Here is a tiny trained network, its code and every weight. The questions are about switching its units off for an input and a target symbol, where a switched-off unit gives its printed mean instead of its output.

import numpy as np


def w(rows, s, z=0):
    codes = np.array(rows[::2]) - 128.0
    scale = np.full(codes.shape[1], s)
    scale[-1] = z or s
    return codes * scale


def norm(h):
    return h / np.sqrt((h * h).mean(-1, keepdims=True) + 1e-5)


def f(y):
    return y / 2 * (1 + np.tanh(0.7978845608 * (y + 0.044715 * y**3)))


def softmax(a):
    e = np.exp(a - a.max(-1, keepdims=True))
    return e / e.sum(-1, keepdims=True)


def log_softmax(a):
    a = a - a.max(-1, keepdims=True)
    return a - np.log(np.exp(a).sum(-1, keepdims=True))


def net(x, mask):
    ids = ['αγεηθξπτφψ'.index(c) for c in x.split()]
    T = len(ids)
    res = E[ids] + P[:T]
    r = norm(res)
    for j in range(2):
        rows = slice(2 * j, 2 * j + 2)
        q, k, v = (r @ M[0][rows].T for M in (Q, K, V))
        z = softmax(np.where(np.tri(T) > 0, q @ k.T / 2**0.5, -1e9)) @ v
        o = O[0][rows]
        res = res + np.where(mask[j], z, o[:, -1]) @ o[:, :-1]
    y = f(norm(res) @ A[0][:, :-1].T + A[0][:, -1])
    res = res + np.where(mask[2:10], y, B[0][:, -1]) @ B[0][:, :-1]
    return log_softmax(norm(res)[-1] @ U[:, :-1].T + U[:, -1])


Q, K, V, O, A, B = {}, {}, {}, {}, {}, {}
E = w([
[214,191,174,211,148,85],'α',
[200,173,153,158,102,62],'γ',
[141,217,134,141,166,55],'ε',
[142,220,148,183,171,108],'η',
[215,172,159,127,143,95],'θ',
[184,233,126,99,129,132],'ξ',
[104,142,28,175,84,68],'π',
[192,65,138,74,190,77],'τ',
[110,115,133,166,254,165],'φ',
[134,89,111,208,107,184],'ψ',
],0.0097)
P = w([
[184,196,18,142,170,143],'0',
[145,145,174,206,114,71],'1',
[142,176,108,113,123,157],'2',
[164,136,10,120,153,176],'3',
[91,118,193,144,102,96],'4',
[123,133,136,100,95,172],'5',
[144,103,72,116,106,186],'6',
[37,170,176,82,192,10],'7',
[123,136,149,90,91,179],'8',
],0.011)
Q[0] = w([
[20,132,221,118,88,38],'H0',
[54,35,79,144,123,157],'H0',
[86,157,223,148,71,101],'H1',
[185,192,12,117,97,116],'H1',
],0.011)
K[0] = w([
[197,249,2,159,151,11],'H0',
[95,18,31,177,146,92],'H0',
[212,202,41,109,174,120],'H1',
[55,103,151,39,65,169],'H1',
],0.0085)
V[0] = w([
[68,161,148,177,110,207],'H0',
[111,59,204,79,254,181],'H0',
[65,104,65,144,73,100],'H1',
[183,86,107,210,168,144],'H1',
],0.0089)
O[0] = w([
[50,119,100,195,112,236,107],'H0',
[142,85,77,143,253,122,2],'H0',
[148,126,34,170,82,54,84],'H1',
[66,2,165,162,141,162,174],'H1',
],0.0086,0.0071)
A[0] = w([
[122,184,225,133,113,38,181],'N0',
[195,152,194,50,170,176,32],'N1',
[65,90,223,84,178,126,252],'N2',
[160,27,81,48,124,83,47],'N3',
[82,106,121,236,155,58,216],'N4',
[126,108,187,108,217,2,101],'N5',
[93,81,239,246,147,3,87],'N6',
[69,162,168,173,35,114,75],'N7',
],0.0077,0.0047)
B[0] = w([
[90,83,136,129,144,135,254],'N0',
[143,113,106,112,128,159,159],'N1',
[143,141,100,138,124,82,211],'N2',
[200,170,130,134,163,148,131],'N3',
[132,116,154,118,118,125,152],'N4',
[153,140,147,142,111,123,165],'N5',
[163,122,251,161,159,156,178],'N6',
[161,136,117,133,168,101,204],'N7',
],0.02,0.0083)
U = w([
[155,112,214,185,151,141,149],'α',
[133,95,181,105,88,66,175],'γ',
[65,142,124,87,173,64,255],'ε',
[108,224,106,215,177,119,35],'η',
[138,40,117,49,134,152,64],'θ',
[153,195,164,82,102,185,86],'ξ',
[154,165,73,173,64,50,136],'π',
[248,130,92,126,177,93,38],'τ',
[111,92,62,158,230,130,182],'φ',
[92,70,99,197,90,184,164],'ψ',
],0.013,0.0026)

Each question gives the input, a string of symbols that net reads in full, and the target symbol t.
The units are the heads (2 rows each of Q, K, V and O) and the neurons (one row each of A and B). Each row of codes is followed by its name. A weight is (code - 128) times the scale printed after its matrix; where a second scale follows, it is the last column's (O, A, B and U).
mask holds one flag per unit, heads first, then neurons. A switched-off unit (its flag False) gives its mean, the last column of its rows in O or B, instead of its output. The means were averaged over made-up inputs and are rounded, as every weight is.
A unit's drop is (log p(t) with every unit on - log p(t) with that unit switched off) / (log p(t) with every unit on - log p(t) with every unit switched off).
The circuit of an input: a set's keep is (log p(t) with only the set's units on - log p(t) with every unit switched off) / (log p(t) with every unit on - log p(t) with every unit switched off). Starting from all 10 units, units are removed one at a time, each time the one whose removal leaves the highest keep (on an exact tie, the one counted first), for as long as the keep stays at least 0.8.
circuit, biggest first: the units of the circuit, biggest drop first
most important unit: the unit with the biggest drop
top k neurons: the k neurons with the biggest drops, biggest first
heads that matter: for each layer, one digit per head in row order, 1 if its drop is at least 0.15 and else 0, layers parted by /
input ξ π η π φ ε, target ε: circuit, biggest first => N6; N0; H1
input η ε τ π, target τ: heads that matter => 10
input η γ α ξ ξ τ ε, target τ: most important unit => H0
input η ξ ξ η, target ξ: circuit, biggest first => H1; N7
input ξ ε η ψ τ η, target η: circuit, biggest first => H0; N6; N0
input ξ γ α ξ ψ ε η, target ψ: heads that matter => 10
input τ ψ ξ ε ξ ε η, target ξ: circuit, biggest first => H1; N2
input ε ε ξ ε γ ξ α, target ξ: circuit, biggest first => H1; N2; N6
input ε τ ψ φ, target ψ: circuit, biggest first => H0; N7
input ε ξ α τ ξ γ θ, target ξ: heads that matter => 01
input ξ ψ θ α, target ψ: circuit, biggest first => H0; H1
input θ θ η ψ φ π α ε, target α: heads that matter => 00
input α τ π ψ π γ θ, target π: heads that matter => 01
input η π ξ ε, target π: heads that matter => 01
input φ γ τ, target τ: heads that matter => 10
input ψ π φ π η ξ ε, target ξ: circuit, biggest first => H1; N2
input θ θ γ, target γ: heads that matter => 10
input ξ ξ α θ, target ξ: most important unit => N0
input θ θ ψ π, target ψ: heads that matter => 10
input ξ ξ ξ ξ, target ξ: heads that matter => 00
input θ φ γ, target γ: heads that matter => 10
input ξ ψ η φ ψ ξ τ, target ψ: heads that matter => 10
input ψ ξ φ ψ τ φ ξ ξ θ, target θ: top 2 neurons => N1; N7
input η ξ τ ξ γ π ξ, target π: circuit, biggest first => H1
